[[127, 132, 132, 131, 129, 128, 121, 133, 128, 129, 130, 124, 131, 124, 127], [130, 122, 120, 127, 127, 128, 142, 119, 128, 125, 125, 133, 122, 136, 129], [125, 130, 116, 146, 130, 110, 139, 117, 123, 110, 120, 122, 108, 145, 134], [130, 123, 118, 130, 127, 123, 141, 117, 128, 121, 123, 131, 118, 138, 130], [122, 141, 130, 147, 132, 115, 115, 134, 123, 121, 127, 114, 122, 130, 131], [124, 135, 117, 153, 130, 109, 131, 120, 123, 110, 121, 117, 108, 143, 134], [126, 135, 133, 136, 129, 126, 115, 134, 128, 129, 130, 120, 131, 123, 127], [121, 142, 128, 153, 132, 110, 115, 132, 122, 116, 125, 112, 117, 133, 132]]
What is the 1st entry in reading order?
Answer: 127
What is the entry just right of 143?
Answer: 134
The entry just left of 112 is 125

X =
[[128 129 129 129 130 129 128 128]
 [128 128 128 128 128 130 151 129]
 [128 127 128 130 131 130 127 128]
 [131 134 131 128 128 128 127 128]
 [127 129 128 129 128 128 132 129]
 [127 128 128 128 128 128 146 130]
 [130 129 128 128 130 132 143 128]
 [130 132 131 129 128 128 129 128]
 [147 134 128 128 128 128 128 128]
 [128 128 128 128 131 131 132 128]]
Rows and columns are numbered from 0.
What is the entry in the top-left corner?
Answer: 128
The entry at row 1, column 0 -> 128
The entry in row 0 and column 1: 129
What is the entry at row 1, column 1?
Answer: 128
The entry at row 2, column 0 -> 128
The bottom-left entry -> 128
The entry just left of 151 -> 130
The entry just right of the largest entry is 129
The entry directly above 143: 146
What is the top-right entry?
Answer: 128
The top entry of the column that holds the largest entry: 128
The entry at row 2, column 1 -> 127
The entry in row 0 and column 2 -> 129
The bottom entry of the column that holds the largest entry is 132
The bottom-right entry is 128

data =
[[109 142 130 122 125 122 138]
 [109 141 131 137 135 119 145]
 [135 111 130 142 137 121 119]
 [115 132 128 142 136 118 132]
 [131 115 130 138 135 122 121]
 [141 106 130 125 127 125 110]
 [142 108 132 110 119 129 114]]
Rows and columns are numbered from 0.
The entry in row 2 and column 2 is 130
The bottom entry of the column that holds the largest entry -> 114
Give the top entry of the column that holds the smallest entry.
A: 142
Give the top-left entry.
A: 109
The entry in row 2 and column 1 -> 111
Give the entry in the bottom-left corner.
A: 142
Give the bottom entry of the column that holds the smallest entry.
A: 108
Give the entry at row 1, column 0.
A: 109
Give the entry just right of the smallest entry.
A: 130
Give the entry directly below the largest entry.
A: 119
Give the entry in row 1 and column 2.
A: 131
Give the entry just left of the centre entry.
A: 128
Give the entry in the top-right corner.
A: 138
Give the entry directly above the smallest entry.
A: 115
Give the entry just right of the centre entry.
A: 136
Give the entry in row 0 and column 2.
A: 130
The entry just left of 106 -> 141
The entry directly above the centre entry -> 142

arr =
129	132	135	145	128	111	113	144	145	127	106	120	144
113	144	145	127	106	120	144	151	120	102	119	135	145
111	113	144	145	127	106	120	144	151	120	102	119	135
145	128	111	113	144	145	127	106	120	144	151	120	102
135	145	128	111	113	144	145	127	106	120	144	151	120
128	111	113	144	145	127	106	120	144	151	120	102	119
144	145	127	106	120	144	151	120	102	119	135	145	130
Indices start at 0.
The entry in row 0 and column 0 -> 129
The bottom-right entry is 130
Give the entry in row 0 and column 2.
135
The entry at row 0, column 1: 132
The entry in row 2 and column 0: 111
Give the entry at row 1, column 0.
113
Give the top-right entry.
144
Give the entry just left of the centre entry.
145
Give the entry at the centre.
127
Give the entry directly above the centre entry.
120
Give the entry at row 2, column 2.
144
The bottom-left entry: 144
The entry in row 1 and column 2 -> 145

Read these off the grid that follows.
1) What is the entry just right of 137?
2) What is the entry just right of the largest entry?
3) What is the entry directly below 106?
4) What is the first entry, reading row by row?
5) What is the entry directly above 147?
6) What is the entry directly above 134?
7) What is the last entry in the row that holds the smallest entry?
8) What is the second entry on the diagonal from the top-right corner?
[[114 137 130 132 126 140 141 108 128 146 106]
 [132 134 121 124 108 139 147 132 141 118 126]]
1) 130
2) 132
3) 126
4) 114
5) 141
6) 137
7) 106
8) 118
